Here is a tiny trained network, its code and every weight. The questions are about switching its units off for an input and a target symbol, where a switched-off unit gives its printed mean instead of its output.

import numpy as np


def w(rows, s, z=0):
    codes = np.array(rows[::2]) - 128.0
    scale = np.full(codes.shape[1], s)
    scale[-1] = z or s
    return codes * scale


def norm(h):
    return h / np.sqrt((h * h).mean(-1, keepdims=True) + 1e-5)


def f(y):
    return y / 2 * (1 + np.tanh(0.7978845608 * (y + 0.044715 * y**3)))


def softmax(a):
    e = np.exp(a - a.max(-1, keepdims=True))
    return e / e.sum(-1, keepdims=True)


def log_softmax(a):
    a = a - a.max(-1, keepdims=True)
    return a - np.log(np.exp(a).sum(-1, keepdims=True))


def net(x, mask):
    ids = ['αβγδεζηλμξστω'.index(c) for c in x.split()]
    T = len(ids)
    res = E[ids] + P[:T]
    u = 0
    for l in range(3):
        q, k, v = (norm(res) @ M[l].T for M in (Q, K, V))
        z = softmax(np.where(np.tri(T) > 0, q @ k.T / 4**0.5, -1e9)) @ v
        res = res + np.where(mask[u], z, O[l][:, -1]) @ O[l][:, :-1]
        u += 1
        y = f(norm(res) @ A[l][:, :-1].T + A[l][:, -1])
        res = res + np.where(mask[u : u + 4], y, B[l][:, -1]) @ B[l][:, :-1]
        u += 4
    return log_softmax(norm(res)[-1] @ U[:, :-1].T + U[:, -1])


Q, K, V, O, A, B = {}, {}, {}, {}, {}, {}
E = w([
[46,92,127,179,99,112,132,122],'α',
[147,139,174,135,174,100,161,168],'β',
[124,86,123,122,73,156,162,105],'γ',
[176,139,146,94,116,173,131,134],'δ',
[114,129,80,95,71,74,139,122],'ε',
[133,108,2,87,113,150,57,147],'ζ',
[108,93,134,85,150,79,87,35],'η',
[128,92,112,120,161,193,183,220],'λ',
[112,95,107,158,63,162,85,160],'μ',
[167,159,120,106,182,107,94,166],'ξ',
[134,118,154,160,102,108,186,116],'σ',
[77,156,141,186,133,136,71,194],'τ',
[90,125,167,166,124,51,139,144],'ω',
],0.024)
P = w([
[99,64,136,104,79,90,122,243],'0',
[109,107,155,51,89,98,135,248],'1',
[156,152,116,91,102,102,160,253],'2',
[164,141,116,53,117,111,178,255],'3',
[95,137,135,96,101,80,143,218],'4',
[104,91,124,88,95,83,98,208],'5',
[155,189,97,154,112,130,149,192],'6',
[120,130,107,109,91,92,109,182],'7',
[78,185,86,125,102,117,151,162],'8',
[74,205,105,138,43,61,118,155],'9',
[92,197,116,152,108,119,134,97],'10',
[67,189,123,141,94,113,98,75],'11',
],0.0045)
Q[0] = w([
[174,79,144,101,139,56,253,110],'L0H0',
[85,171,128,139,98,47,102,96],'L0H0',
[64,52,143,210,156,177,170,150],'L0H0',
[119,84,86,78,83,153,144,98],'L0H0',
],0.054)
K[0] = w([
[145,105,175,101,178,107,253,97],'L0H0',
[88,106,125,154,151,43,64,65],'L0H0',
[37,60,134,229,93,151,189,203],'L0H0',
[124,72,68,86,71,155,148,43],'L0H0',
],0.047)
V[0] = w([
[88,148,79,165,128,148,61,149],'L0H0',
[185,171,133,118,124,151,82,139],'L0H0',
[169,112,42,112,123,133,138,109],'L0H0',
[171,177,143,115,252,88,68,180],'L0H0',
],0.03)
O[0] = w([
[48,131,71,182,102,162,121,142,56],'L0H0',
[135,171,107,155,164,168,88,144,254],'L0H0',
[135,110,84,89,91,148,78,104,113],'L0H0',
[132,156,63,153,252,89,95,178,186],'L0H0',
],0.023,0.0057)
A[0] = w([
[78,87,163,135,193,115,77,2,8],'L0N0',
[109,136,165,174,127,69,153,128,96],'L0N1',
[155,151,150,138,134,167,94,112,28],'L0N2',
[128,108,109,128,147,175,194,189,126],'L0N3',
],0.061,0.011)
B[0] = w([
[201,98,181,186,230,205,3,7,160],'L0N0',
[23,75,108,144,176,21,144,62,245],'L0N1',
[115,175,102,50,200,181,190,66,254],'L0N2',
[130,91,201,23,146,171,42,185,236],'L0N3',
],0.026,0.014)
Q[1] = w([
[158,157,76,150,134,255,87,127],'L1H0',
[170,131,132,79,221,123,104,188],'L1H0',
[165,154,154,93,100,160,168,141],'L1H0',
[56,69,193,188,36,126,97,234],'L1H0',
],0.049)
K[1] = w([
[200,152,40,83,127,199,94,160],'L1H0',
[168,120,162,168,160,158,69,130],'L1H0',
[164,165,145,137,78,142,191,106],'L1H0',
[46,122,148,92,45,140,140,255],'L1H0',
],0.055)
V[1] = w([
[111,75,198,204,58,49,3,100],'L1H0',
[119,171,121,138,117,144,125,67],'L1H0',
[125,79,173,171,88,63,54,129],'L1H0',
[130,143,95,141,122,174,148,64],'L1H0',
],0.023)
O[1] = w([
[148,3,91,149,162,160,184,155,102],'L1H0',
[156,111,108,156,109,115,129,103,245],'L1H0',
[140,52,110,134,152,143,159,151,55],'L1H0',
[160,135,102,164,101,100,126,88,252],'L1H0',
],0.021,0.0028)
A[1] = w([
[55,143,203,247,102,149,128,196,129],'L1N0',
[77,90,154,151,65,85,182,122,126],'L1N1',
[36,133,92,167,88,44,56,98,67],'L1N2',
[94,154,253,142,125,77,216,112,6],'L1N3',
],0.038,0.0023)
B[1] = w([
[20,200,191,170,113,208,182,154,164],'L1N0',
[185,173,43,140,190,59,120,151,249],'L1N1',
[75,5,45,132,129,178,101,113,221],'L1N2',
[108,87,32,136,102,121,29,31,219],'L1N3',
],0.027,0.018)
Q[2] = w([
[98,255,222,182,29,90,153,210],'L2H0',
[188,177,161,149,60,134,198,219],'L2H0',
[122,198,136,134,190,88,122,108],'L2H0',
[195,214,61,132,117,125,188,114],'L2H0',
],0.039)
K[2] = w([
[80,193,180,173,28,3,49,236],'L2H0',
[197,155,148,179,50,86,132,207],'L2H0',
[77,159,110,65,138,97,92,188],'L2H0',
[127,206,68,119,50,105,180,141],'L2H0',
],0.035)
V[2] = w([
[166,110,97,119,105,113,150,159],'L2H0',
[81,154,71,2,101,90,174,163],'L2H0',
[101,154,88,99,110,116,142,175],'L2H0',
[211,96,115,128,199,210,235,109],'L2H0',
],0.035)
O[2] = w([
[90,139,159,110,143,127,90,140,82],'L2H0',
[72,165,153,36,155,197,187,228,125],'L2H0',
[85,115,131,105,169,181,150,185,74],'L2H0',
[102,193,111,65,36,2,87,180,253],'L2H0',
],0.024,0.014)
A[2] = w([
[180,141,205,190,223,2,178,203,111],'L2N0',
[80,201,125,197,116,158,180,211,59],'L2N1',
[196,106,205,107,31,142,167,106,3],'L2N2',
[10,78,126,186,171,77,181,115,175],'L2N3',
],0.036,0.0034)
B[2] = w([
[229,51,140,182,5,143,221,122,213],'L2N0',
[169,137,125,184,98,36,64,72,168],'L2N1',
[6,171,228,130,173,149,158,117,161],'L2N2',
[179,240,211,112,104,153,177,181,250],'L2N3',
],0.027,0.023)
U = w([
[148,210,121,82,166,163,136,81,194],'α',
[53,74,139,140,229,85,154,102,106],'β',
[44,147,209,201,141,166,120,188,162],'γ',
[109,136,92,56,83,78,136,190,124],'δ',
[71,82,211,108,57,161,157,56,110],'ε',
[206,84,182,143,128,163,194,155,254],'ζ',
[211,72,93,147,134,89,91,27,128],'η',
[166,89,194,124,129,100,9,127,144],'λ',
[102,167,59,213,74,107,216,96,21],'μ',
[113,79,66,146,88,227,98,136,221],'ξ',
[189,145,70,180,219,137,76,194,6],'σ',
[103,173,143,224,71,83,95,140,155],'τ',
[146,64,208,68,162,188,44,173,109],'ω',
],0.012,0.0034)

Each question gives the input, a string of symbols that net reads in full, and the target symbol t.
The units are the heads (4 rows each of Q, K, V and O) and the neurons (one row each of A and B). Each row of codes is followed by its name. A weight is (code - 128) times the scale printed after its matrix; where a second scale follows, it is the last column's (O, A, B and U).
mask holds one flag per unit, layer by layer, with each layer's heads first. A switched-off unit (its flag False) gives its mean, the last column of its rows in O or B, instead of its output. The means were averaged over made-up inputs and are rounded, as every weight is.
A unit's drop is (log p(t) with every unit on - log p(t) with that unit switched off) / (log p(t) with every unit on - log p(t) with every unit switched off).
The circuit of an input: a set's keep is (log p(t) with only the set's units on - log p(t) with every unit switched off) / (log p(t) with every unit on - log p(t) with every unit switched off). Starting from the 12 units with the biggest drops (on a tie, the unit counted first), units are removed one at a time, each time the one whose removal leaves the highest keep (on an exact tie, the one counted first), for as long as the keep stays at least 0.8.
circuit, biggest first: the units of the circuit, biggest drop first
unit that matters most: the unit with the biggest drop
top k neurons: the k neurons with the biggest drops, biggest first
k most important neurons of layer l: the k neurons of layer l with the biggest drops, biggest first
drop when u is switched off: that unit's drop, to one decimal
input η α δ ξ γ, target δ: circuit, biggest first	(L2H0 L0N2)
input η δ β β ζ δ λ τ δ δ ω, target δ: circuit, biggest first	(L2H0 L0N2)
input δ δ η μ γ γ δ τ, target τ: unit that matters most	L0H0
input ω ω γ δ γ β δ ζ λ ε, target δ: top 2 neurons	(L1N1 L0N1)
input α λ δ ω, target β: 2 most important neurons of layer 1	(L1N3 L1N2)
input β η δ μ δ ζ ω δ α, target δ: 2 most important neurons of layer 0	(L0N2 L0N0)
input β γ β ξ σ δ δ δ β η λ, target λ: circuit, biggest first	(L2H0 L0N0 L0N3)
input δ ω η ε γ δ β ε γ, target δ: top 2 neurons	(L1N1 L1N3)
input δ ξ δ η τ σ β α ω δ η, target λ: circuit, biggest first	(L0N0 L2H0 L0N2 L0H0)
input λ σ γ τ η ζ δ ω, target δ: top 2 neurons	(L0N2 L0N0)
input δ η δ β α, target δ: top 2 neurons	(L1N1 L0N2)
input α γ δ γ ζ ω δ δ α μ γ β, target ζ: circuit, biggest first	(L0H0 L2N0)
input β γ β β η τ, target τ: top 4 neurons	(L0N0 L0N1 L1N2 L1N0)
input τ ζ γ η ω η δ β ζ μ, target τ: top 2 neurons	(L2N1 L1N0)
input β ζ ζ τ δ β β α, target μ: top 3 neurons	(L1N1 L2N3 L1N3)
input λ μ ε, target δ: top 3 neurons	(L0N2 L1N1 L1N3)
input λ δ α ξ δ ζ, target ξ: unit that matters most	L1H0
input β γ λ σ ε ω ξ δ μ, target τ: top 2 neurons	(L2N1 L1N1)
input δ σ β η λ, target λ: top 2 neurons	(L0N3 L0N0)
input β α τ α γ η ω δ δ γ δ β, target δ: unit that matters most	L0N0
input η δ ξ, target δ: drop when L0N0 is switched off	1.2
input β ω δ δ α δ τ, target γ: drop when L0H0 is switched off	0.9
input δ μ ζ ζ β η δ, target δ: drop when L1H0 is switched off	0.2
input δ β σ δ ζ δ δ ξ, target σ: drop when L0H0 is switched off	1.1
